Each row has a class, written after it.
[-106 -295 -649 -139  -73  -29  136 -130 -292  172  273  -87  384 -108
   38  471  273  -72  260 -201  -14 -740 -101 -481  138 -245  154 -282
 -359 -152  178  -65 -150  -23   31  357  -79]
(195)
[ -53 -335  273  -82  127 -223  -23  266 -131  -61  -93  160 -108  134
  221 -259  233 -191   73  250  526  352 -225   55 -451  -18 -629   70
  137  165  145  -92  245   46 -482   14  153]
(228)
[  93 -101 -460 -252  166 -179   81  155  -70  316 -113   31 -141  340
 -334  151 -159   28  386 -176   81 -241   20 -257  300  229  -21 -342
 -326 -140  324 -415  335 -191 -149  103  -94]
(116)
[ 310 -440  -96 -107   41 -184   36  485 -133 -490   -3   32   82   37
  368  172 -147  -58 -137  176  412  308 -358  196   96  301 -136  -36
  -64  286  -55 -188  401   91 -420 -573   23]
(228)
[ 110   39 -440  -97  245 -123  273 -148   20  240   63 -209   56  267
   -4  486   58 -148 -257 -159    5 -504 -176 -114  517  218  232 -324
 -270 -127   97 -274  -49  182  -74  192 -152]
(214)
[ -91  293 -157  292    4 -239 -210 -142 -292  299  -51  174 -369  126
 -336  -13   93 -104  163   97 -134 -408 -256 -590 -504   53  -97 -189
   55  239 -116 -326 -560 -375 -375  239  248]
(2)
[ 188  278  191   45 -127   64 -170   73 -546  269   16 -137 -226  209
 -377 -171  193   -8 -205  118 -497 -794 -210 -140 -886   38 -107   65
 -437  119  174 -476  -44 -325  -59  222  502]
(21)
[ 151  -55 -610  114  339 -159  257  -33 -191  419   80  -32  250 -436
  -62  191 -175 -290  437  162  265 -281    7  -26 -314  163  166 -221
 -497  -95 -292  -32   -4  162 -488  259  -30]
(167)
[ 117 -246 -179   14  118 -176 -164  119   -4   31 -114   37  184   32
  104 -130  277  280   92  -35  241  566 -614  -14  232  291 -179 -186
 -109  175  -75 -312  324  560 -226 -234  -58]
(24)
[ -65 -352  680  -32 -124 -171   77  109  228  130  -86 -291   44  159
 -199  110   91  146  302  499 -116  -75  -29  -21  254  -57  -74  205
 -198   35  -63  314 -213  534  289  -90  270]
(52)
[-140 -276   -9  -28 -133 -192 -265  145    8  296  222 -342  371  170
 -304  279   20 -190  -89  362  229   12  -72   62  -73   45  141  -58
 -300 -103   35  146  139  265 -250 -144 -134]
(60)
[  37 -165   91  -88  203 -218  114  129 -181  -66 -213  425 -193 -232
  423  -53  146 -404  380  169  579  -73 -375    5 -404  284 -322  -62
 -426  190  -68 -378   -5 -405 -489 -100  361]
(24)
[   7 -240 -377  110  270 -184 -235 -237  -23  396  168  -54  145   24
 -120   89  112  103  -28  281 -151  -31 -485  -69  118  388 -132 -333
 -219  279  -39 -357 -292 -165 -565  299  205]
(2)
[-118 -263  -13  -97  -72   48  191  -88 -266  -19  -88 -144 -139  113
 -116   63  418  -48   16   71    8 -530   61  -89  -25   39 -145  -64
 -320   95  232 -162  201  -73  -57  209  410]
(167)
[-186 -230 -306 -266  -44   13  203  499  304  -71   99 -455  251  402
 -146  494 -228  232  -91 -304 -375 -387 -338  410  453   41  194 -166
 -205   35   33  156  212  224   23 -172   29]
(60)
[ -40  205    5 -119  -23   67  223   18  -52  -61 -174  133  288  113
  376 -233   21  -30 -511   96  -56  135 -110  391  383  462   23  252
    3 -171 -278    2  272  329 -196 -119  -11]
(160)
[  14  -33   46   79   98   18  -11 -305 -250  238 -190  -23 -645  143
  246 -354 -225  -78 -419  148 -441  188 -230  179  608  338   -4 -116
 -344  161 -278  212  -78  254 -227   30  -69]
(83)
[ 203    1  663   50 -176 -104  152  115  -31   56 -186  451 -205 -145
 -331  -10  159 -174  287  262 -562 -370 -356 -204 -329  -79 -316  309
  -28  157  128 -359 -228  -21   25  120  397]
(195)
[ 363   10 -170  133   11  231  151 -194  -33  -87  133 -220 -112 -246
    6   -5  104 -206  -50 -126 -177 -157  242  199 -114  101  309   57
    5 -201  -76  -96  277  451    5 -278 -119]
(24)
[-217 -326 -340 -734  -61  -12  206   21  161  250  100 -328  -97 -170
 -377  126  -32  -87  121   69  158  -39  294 -139  288 -232  209  -63
 -435 -249  -19  242   85  -95  -85   68 -552]
(214)
[ 158 -257 -483 -472  141  -27  164   21  -66  185  261 -274 -216  162
 -248   53 -201  -10  516  129   -9 -494  203 -231  -51   27  230 -152
 -128 -268 -122   37   34  251   -9  550  -54]
(195)
[  92 -531 -129  -87  281 -164  373   46   94   59 -433  141 -223   46
   46   69 -465 -150  -17  -15  508   56 -299   91  110  126 -397 -246
  -50  180  -46  -25  139 -224 -217 -189  -78]
(52)
[ 134  333  -94 -189  -70  -51  336 -211  106  189 -132  189 -277 -392
 -417  -64 -273 -334  228  112   29 -446  145 -416 -265   21  265  -18
 -157 -345 -153 -441 -423  -58 -178  177 -153]
(214)
[ 138  583   93  355  196 -104 -199    2 -637   93  -47  125 -388  523
  654 -116  -64  226 -322  218 -160   80 -220  273  199  346  154 -389
 -311   48   17  236  159  -34  127  464  366]
(21)
[ 691 -114 -239  -64  287 -166   24  160 -108   64 -597  268 -305 -260
  374  124  -27 -304 -341   -5   96  -75 -373  253  167  437 -119 -100
 -327  561   57 -247  175   20 -506  -92  147]
(52)
[ 230  291 -188 -197  351   31 -206  113 -310  250   22   63 -279  416
  437 -502  124  279 -461   19 -367  441 -197  313  144  433  213   11
  163  139  -83  253  425   46  -11  376  -35]
(228)
[  24  150  178 -227  297  -77   48  222  219  -84   51 -618   26  359
  249  -82 -167   48 -535  336  149  377    9  599  454  422  134   35
 -351  -62 -236  458  225  664 -135 -119  -84]
(21)
[ 278  343  227  331  139  -67  -15 -141  -63  342 -340  209 -265  173
  569 -146 -291 -253  -25  204 -265  102  138  409  483  279  102   18
 -182  204 -215  283   64 -136 -156 -407  151]
(83)
[ 452  199  317  144 -150  155   70 -295 -102  323   77  222 -305 -186
 -755   83  123 -708  196  264 -297 -693  330 -157 -649  -62 -202  227
  -86  118 -135 -313  -56 -564 -440 -283   51]
(30)
[-201 -164 -159 -140 -109   21  313   14 -234  466  114  -79  213  -98
 -385  401  165   -6 -393 -201 -175 -255   56 -106  386  -41  296  183
 -339  -71  295 -246   76  165 -101  230 -174]
(116)
[ -54  307  137  150 -232 -128   25  173   79   61  -40  -54  387   82
 -454  168   39  276    7  110  -97 -293 -104 -368  -76 -103    7  -96
  -32  -90  209 -345 -251 -113  127  188   75]
(195)
[-254  -87 -545 -392   35  -25   88 -201 -268  -49  141  168 -198   24
 -213  171  158 -281  396   85  -92 -372  -38   95 -502 -105 -203 -114
 -234 -472   39  -31  323  -80 -239  253  217]
(167)
[  26  118  187   85 -134  -53  267 -111  -35   86  157 -146 -324  350
 -283  164  -45  111  274  232 -199 -207  117 -116  388  154   32 -163
    2 -325 -117 -246  -61  263  -50 -112   -5]
(2)
[ -71 -259 -335  -82   31 -117  222  -96  -46  157  102   -6  354  -22
   32  209 -163 -196  300 -187  -16 -180   10 -217  330 -137  164 -182
 -432   97 -151 -167  160  -30 -260 -205 -109]
(116)
[-102  141   -5  -96  138 -208   -9  -63 -287 -134  -11 -201 -145  462
  558 -120 -138  -78 -290  308 -142  -47  -31  278  292  426  113  -26
 -317 -110 -433   69  350  -68  -68   43   33]
(83)
[  73   32   95  610  166   33   80  -23 -550  115  -78  331   26  363
  513 -255  -26  152  -70   72 -432  436 -185  288  292  398  -67  -52
 -356  283 -372  230  263  233 -166 -433  500]
(30)
[-171 -285  449  117 -449 -248 -425  434 -143 -367  -55  213 -290  -17
  -42  -85  -55 -119  381  369  543  337 -439  -89   48  210 -244   80
  -51  489 -389   23 -133  258 -478 -374  201]
(160)
[  61  268   80  391   48   53 -207 -115    2   90  -52 -214  123   60
  446  -30   71  129 -542  -99  -25  153 -138  237  218  430  225   62
   93   -4 -510    7 -211  305  152  -63 -199]
(24)
[-114   -3  251  -24  192 -273   54  256   87 -118 -220  -52  -25   96
  249   22 -168 -151  -38  131  162 -369 -327 -202  144  378 -111   -3
 -425 -159  177   39 -492  532  205  564  217]
(195)
[ -34 -228 -544  -43 -181  192  -94 -101 -114  203  191 -239 -115 -146
 -499   46  146   83  233  -98  145 -235   25    1  -41    3 -102 -211
   -5  122 -244  -30   17 -170 -410  -83 -130]
(195)
[ 339   48  179  253   78 -153  -19 -188  -66  438   80 -138  -62  -52
  -55  353  -70  151  -57  256  -68  -80  255 -120  154  109  325   79
 -119   35  -79 -545 -383  507  -92  655  148]
(30)
[-151  381  -77  176  150  159  262  119 -238 -187 -119  -42 -383  112
  616 -332 -224  344 -471 -181 -136  299 -366  461  523  426  241 -275
 -298   99 -395  339  -54  355  -59  162  126]
(24)
[ 116  -47 -117  -77 -251  140  171  273 -403  290 -324    9  -19 -346
 -151  -43   20  -44 -108   12  202 -639 -212  208 -531   65 -237   -8
 -603   34 -130 -326   24   18 -391  240  199]
(83)
[-121  299  520  -29  -87  -36  -19   77  203  343  196 -200  303  -86
 -436    6   10  -89 -278  121 -203  -77  -24  140 -467  162  278  287
 -368 -199 -255 -569 -257  195 -137  220   44]
(2)
[ 213   99 -154  -81  171   35 -346 -113   78  192   -9  122   78  285
  350 -123  212 -141 -247  208 -535  299  -88  377  -37   78  -74  -57
   85  181 -142  262  116 -193 -358 -195  147]
(60)
[ 709 -207   25  315 -196   96  -11    9 -675 -211  -96  330 -620  -41
  431  -22 -227 -212  -60  -72   -1 -146 -102   15  220  446 -337  -39
  -73  260 -149 -652  190   91 -418 -501   11]
(2)
[  80   64 -171  129  458 -240  183 -138 -131  108 -397  433 -154  308
  778  -88   57 -402  -37    3 -602   10 -311  414   12  169 -167 -165
  -83  -99  -17  202  540 -161  -81   -4  162]
(83)
[  13 -314 -402 -191  182  -96  379  125 -168  191  146  -15  -77 -144
 -455   55  113  -36  522  -53 -190 -423 -223 -354 -111  227  -21  -78
 -395 -123   44 -386   76  -22 -273  -32   42]
(228)
[ -54 -270 -230 -148  160 -175 -264 -221   -2 -258  102    2 -427  503
  267  141  333 -332  181   61 -582 -127 -324  101 -148  313 -147   55
  -35 -249 -148 -272  -99  523 -181 -381  507]
(214)
[-453  -88 -796 -147  -59   17    7 -238 -130 -178  449 -316  393  131
  138  224  536  -71  307 -246   14 -683  -17 -278 -271  -76   91 -230
 -118 -159  -49 -319  -91 -375 -404 -155  242]
(30)
[-136 -780   -3   10 -120  123  320 -337 -514   21 -146  543 -568 -257
  135  -64  302 -287   70    0 -347 -474 -429  -20  117  274 -345  123
    3  126  -34  -51   34 -213 -121  176  304]
(52)
[ 154  454 -339  -48  156  157   61 -250 -204  344   64  -69 -590   49
 -205 -140 -268  -90 -163 -328 -298 -414 -148 -110 -316  126  606 -236
 -214   70 -241 -180 -265 -207  -17   39   34]
(2)
[-229   77  549  144 -237   90 -138  319  -50 -276  251 -101  158  387
  -46 -244  350  -53 -165  274 -104  134 -157  296  -81  157 -228  208
  142  233 -370  503   71  234 -218 -257  272]
(52)
[ 136 -369  -68  239  243 -123  153  314  149 -306 -266   63  149 -407
  536  -70 -109 -174  -57  -49  -90  265 -262  487  -81  183 -163    6
  -22  452   -8  -44  260  -98 -458 -324  164]
(116)
[ 516 -443   75  -69  168 -134   31  178   47 -340   37  379 -391 -479
  492  129 -181 -169  718  419  523  382 -426  480   -8   30 -260 -131
  247  157  152  252  288  417 -235 -168  131]
(2)
[  19 -186  -18   13   -6 -215 -534  227 -255  -73   77   83  -84  -70
  256  -67  261   64 -178  273  334  631 -536  102   -8  240 -275  -51
  -63  450  -18  -66   30   14 -571 -151   28]
(21)
[-168  190  242  -15  318 -228  367  -56  227   58 -271  151   55   94
 -102 -289   58 -139  -61  -67   95  200 -394 -260 -224   28 -470  148
  197 -327  160 -325 -154  463  -48 -111 -106]
(116)
[  45 -146   96  414 -476   55  -59   60 -224   96  -94  -16  -64 -120
 -749  367 -290  -52 -183   20 -522 -659  109   42 -105   70 -109  292
   27  148 -161 -135  -80  -22  -57   48  110]
(52)
[  29 -257    4 -304   95  -21  -97  151  396 -428 -176  227  130  -63
  320 -120  207 -213   61   42  282  463  -65  200   70  332 -239  -22
   -6  -17 -190 -206  104  -36 -351 -318   40]
(116)
[-125 -127  564   85  -89  -94  133 -129    3 -116   24  163  -53 -228
 -197  204   60 -284    6  311   83 -316 -271 -103 -326 -153 -112  244
   40  -19  105   49 -251   58  237  169  213]
(60)
[ -87   50 -631    6 -321  161 -108  461 -496 -173  118  -70   59  124
  -15  147  162  161  -46 -324   75 -280 -157 -109 -212   25  -66 -120
 -157  -35   97  -17  -34  119 -351 -464  133]
(21)
[ -30  -38 -656 -400  -56  139  199   64 -208   31  183 -178   70   29
 -216  105   63  233   38  112   -9 -416  187  -66   52   69  154 -101
  -81 -261   83  161    6  -61 -147  251   77]
(52)
[-297 -159  319 -173 -175  -26   45  137  128  -88 -166 -253  114  158
 -173  -63  277  225  -44  368  120 -143 -280  190  -72  140 -271  188
  -85  111 -432  272  -37  211  -29  -60  251]
(30)
[ 576 -156 -229 -397   28   21    0  150 -123 -282 -531  570 -438 -281
  336 -155 -243  -91   49  -10  347  336 -351  380  -40  277 -296  -47
 -204  259  -32 -371  501  -19 -444 -399  159]
(30)
[ 216   17  128  320 -211  -99   91  188  -51  224 -147 -367  309 -114
 -290  113  175  466  293   44  -13 -483  -51 -395 -109   50   72  -82
 -435  428 -283 -800 -391  234 -258   60  426]
(30)
[-203    9  184   78 -222 -228 -352  -61 -209 -179  177  -69 -161  278
  -30  106  144 -118  -30  262   -9 -178 -223 -164   49  303  -52   91
  -18  101 -231 -195 -198 -124 -190 -177  185]
(52)
[ 379  369 -240  479  364  -58  227 -197 -570  318  -74   13  116  454
  702 -250   60  -10 -446 -103 -425  -25  -74   90  410  437  122  -89
 -148  253 -205 -141  352   44 -177 -372  117]
(214)
[ 125 -231 -276   26 -136 -113 -135  440 -172 -427 -122  273  155 -197
  496  297 -101   28  -79  -14  548  273 -164  -10  269  193   30 -266
 -316  276    2 -169    5   20 -390   30   75]
(24)
[ 146 -160  108  -99 -100   77  253  -13   12  638 -196  -65   13 -419
 -823  181  -17   81  145  137  -33 -421  195   37 -428 -182 -197  286
 -265   34  -10 -360  -18 -120 -128  324   28]
(24)
[ 121  594 -120  192  243 -157  -76  157 -128  -43 -114 -168 -392  441
   74 -337 -303   83 -278  -16 -469  155 -206   73  -61  348   16 -214
 -118   38 -199 -226   -3   17 -309 -125   16]
(160)
[ 114  -10  481  261 -226 -115 -160  442  -89 -122 -207  243  162   13
   68    1 -317   48 -487  100  673  448 -111   45  224  214 -234  257
   97  320  349 -271  -86  265 -152 -183   84]
(214)
[-112  328  -71  461  337 -170  466 -142 -629  -71  -94   37 -419  366
  892 -282  -97   41   -2   35 -645 -252 -253  -54   71  326    9 -139
 -257 -177 -589  121 -267  280   68   45  335]
(214)
[ 136  315  325  289  -24  -87  197 -127   86   45 -481  521 -400 -251
 -206  -81 -123 -493  199  309  -50 -122  235  -92 -459   66 -317  299
  186  137 -300  -54 -303 -573 -375 -465  221]
(24)
[  83 -263 -587  -47  243 -192  318  -84  -86  274  195 -149  119   59
  187  552   97 -331  506 -128 -387 -899    5 -389    3  -94  362 -158
 -291 -210  194  -53 -185  178  -39  126   96]
(30)
[ 160 -180  -41  146   31   -1  201 -103 -447  -12  -18 -232  260 -279
  101  183  255  147 -267  381 -106 -460  -88  -27   63  252  130  210
 -474  351 -335   27 -104  236  -38  139  458]
(60)
[ 405  152 -350  291  315   75   70 -146 -295 -137   22  -23  327 -136
  717 -131  239  229 -324  197 -602  243 -306  306  405  485  305   -5
  -87  379 -813  367  118  201  -92 -363  103]
(116)
[ 488  -40 -163 -116   32   32 -344  310 -576 -209 -131  270 -363  -25
  475    5 -150   -6 -505  115  579  217 -227  530  -23  443 -134   58
  -68  554  107 -116  452 -325 -350   34  253]
(195)
[-233  347   28 -113  124   24  167  -84   95 -371 -182 -443  212 -213
  502 -524   31  227 -333   66 -300   21 -111  276  304  378  238   66
 -384   47 -776  422  133   56  214  -10 -132]
(60)
[-264 -469  286 -222  147   68  470  -64   27 -424   86  252 -230 -287
 -141 -115   50 -329  310  410  453  -14 -172  279 -143  180 -540   45
 -171   24 -267  259  133 -360 -255   72  263]
(195)
[-196 -508 -126  -99 -104 -232 -472  118  -20 -206  175 -117   74  742
  312  358  336   77   48  119  110  -32 -503 -150  204   66 -330 -403
   55   30  125 -144 -120   -1  -90  -35  203]
(195)
[ 197   33 -282  399  110  176  183 -289 -363  210 -362  263 -128 -208
  537  -91 -115  272 -542  -80 -545   65 -314  272  754  362 -104 -211
 -267  291 -249  236 -183  138 -118  101   80]
(2)
[-255 -110 -189  186  -95 -193 -188  -30 -338  404    5 -105 -447  309
   48  180  -55  147  157   73 -444 -139  -69  235 -327 -187  -67  -86
  -94  192   27 -297  -46 -264 -482  123  494]
(24)
[ 296   80  102   -3 -198  161    2 -100  -67  779 -336  256 -187 -128
 -751  116   72   -7  -40 -171 -462 -323  264 -127 -162  -60   92  144
 -327   -3  101 -633  -25 -256    7  188   23]
(83)
[ 323  344  -10 -119 -139  175   69  266 -227 -235 -198  166 -504  -78
  176 -341 -176   64 -178  128 -525   11 -154  444 -305  122    5    2
  106  104 -444  177  245 -138 -228  -45   34]
(60)
[ 569 -349   -6   35   66   69 -103  149 -164 -254 -254  158 -356 -230
  135  -59  -21 -230 -159  252  397  424   56  399  -19  326 -211 -141
  -69  185 -122   68  531  164 -312 -182 -121]
(116)
